Below are the code and all the weights of a small trained network. Each question names an input and a class and asks about switching units off, where a switched-off unit gives its printed mean instead of its output.

import numpy as np


def w(rows, s, z=0):
    codes = np.array(rows[::2]) - 128.0
    scale = np.full(codes.shape[1], s)
    scale[-1] = z or s
    return codes * scale


def f(y):
    return np.maximum(y, 0)


def log_softmax(a):
    a = a - a.max(-1, keepdims=True)
    return a - np.log(np.exp(a).sum(-1, keepdims=True))


def net(x, mask):
    res = np.array(x, float).reshape(1, 5) / 4 @ E
    y = f(res @ A[0][:, :-1].T + A[0][:, -1])
    res = res + np.where(mask, y, B[0][:, -1]) @ B[0][:, :-1]
    return log_softmax(res[-1] @ U[:, :-1].T + U[:, -1])


A, B = {}, {}
E = w([
[67,112,189,236,95,48,168,169,104,212,91],'x0',
[139,114,104,101,109,93,74,72,135,142,93],'x1',
[107,235,82,81,138,96,120,158,54,94,76],'x2',
[64,144,123,133,252,127,62,143,222,158,203],'x3',
[146,105,134,93,141,78,123,122,124,126,143],'x4',
],0.012)
A[0] = w([
[78,161,165,136,134,93,113,134,87,106,98,81],'neuron 0',
[115,146,120,145,89,82,152,171,131,192,92,5],'neuron 1',
[205,162,90,102,104,136,143,143,104,74,115,129],'neuron 2',
[91,138,140,155,137,101,127,115,141,194,161,100],'neuron 3',
[187,74,152,129,52,148,198,96,97,130,92,175],'neuron 4',
[175,145,137,78,112,177,104,112,179,86,168,162],'neuron 5',
[143,89,174,125,72,140,183,98,112,125,87,17],'neuron 6',
[155,149,145,119,82,120,91,83,141,131,77,157],'neuron 7',
[86,231,102,94,130,88,139,127,123,148,136,99],'neuron 8',
[120,164,157,160,98,90,107,128,92,145,137,174],'neuron 9',
[248,170,87,82,115,171,135,145,67,67,111,135],'neuron 10',
[93,153,171,164,102,87,116,144,96,140,88,185],'neuron 11',
[175,120,115,81,127,202,100,112,134,108,195,114],'neuron 12',
],0.011)
B[0] = w([
[96,220,107,7,167,167,108,80,116,118,109,160],'neuron 0',
[121,181,36,41,107,200,248,177,69,182,164,162],'neuron 1',
[144,8,102,171,83,198,108,193,147,166,147,199],'neuron 2',
[128,57,152,130,68,176,71,214,176,113,137,172],'neuron 3',
[67,250,62,14,175,109,180,42,87,55,147,252],'neuron 4',
[68,151,103,36,212,61,154,60,68,88,91,215],'neuron 5',
[117,147,240,253,164,85,98,18,141,10,112,176],'neuron 6',
[171,117,116,111,84,134,135,208,128,114,140,178],'neuron 7',
[97,169,135,72,150,113,191,56,76,32,116,175],'neuron 8',
[92,67,173,169,159,144,140,153,167,85,61,186],'neuron 9',
[138,53,127,200,38,199,81,252,130,251,109,235],'neuron 10',
[109,72,190,137,193,65,65,80,109,98,126,212],'neuron 11',
[70,181,156,80,231,55,127,76,159,85,159,206],'neuron 12',
],0.0076,0.018)
U = w([
[113,182,49,39,105,153,176,152,74,104,120,245],'0',
[92,125,184,114,137,127,107,112,161,47,99,4],'1',
[170,1,148,176,32,175,102,219,186,249,108,152],'2',
],0.0088,0.0028)

Each question gives the input, the list of numbers given to net, and the class t.
The units are the neurons (one row each of A and B). Each row of codes is followed by its name. A weight is (code - 128) times the scale printed after its matrix; where a second scale follows, it is the last column's (A, B and U).
mask holds one flag per neuron, in row order. A switched-off neuron (its flag False) gives its mean, the last column of its row in B, instead of its output. The means were averaged over made-up inputs and are rounded, as every weight is.
A unit's drop is (log p(t) with every unit on - log p(t) with that unit switched off) / (log p(t) with every unit on - log p(t) with every unit switched off).
The circuit of an input: a set's keep is (log p(t) with only the set's units on - log p(t) with every unit switched off) / (log p(t) with every unit on - log p(t) with every unit switched off). Starting from the 12 units with the biggest drops (on a tie, the unit counted first), units are removed one at a time, each time the one whose removal leaves the highest keep (on an exact tie, the one counted first), for as long as the keep stays at least 0.8.
units of the circuit, in order: the units of the circuit, biggest drop first
top k neurons: the k neurons with the biggest drops, biggest first
drop of u: that unit's drop, to one decimal
input [7,-8,-1,8,-8], class 2: units of the circuit, in order => (neuron 4)
input [5,2,0,-6,-7], class 1: top 2 neurons => (neuron 6; neuron 11)
input [8,6,-5,1,4], class 2: top 4 neurons => (neuron 3; neuron 5; neuron 12; neuron 8)
input [-2,-8,-7,-2,-2], class 0: top 2 neurons => (neuron 11; neuron 4)
input [4,-8,5,1,-3], class 1: top 3 neurons => (neuron 4; neuron 11; neuron 9)
input [8,8,-8,-8,0], class 1: top 2 neurons => (neuron 6; neuron 11)
input [8,2,-6,1,2], class 2: top 4 neurons => (neuron 3; neuron 5; neuron 12; neuron 8)
input [-6,4,1,-2,6], class 2: top 2 neurons => (neuron 10; neuron 2)
input [-1,0,3,-7,1], class 2: top 2 neurons => (neuron 10; neuron 2)
input [-5,0,-7,0,3], class 0: top 2 neurons => (neuron 6; neuron 11)
input [1,-8,-7,1,-1], class 2: top 2 neurons => (neuron 4; neuron 5)
input [3,-6,8,8,0], class 1: top 2 neurons => (neuron 4; neuron 1)
input [6,-5,-1,6,4], class 2: drop of neuron 11 => 0.0
input [2,-4,-4,4,-5], class 2: drop of neuron 4 => 0.3
input [-3,0,-7,0,-6], class 0: drop of neuron 12 => -0.2
input [5,-7,-3,5,-2], class 2: drop of neuron 4 => 0.2
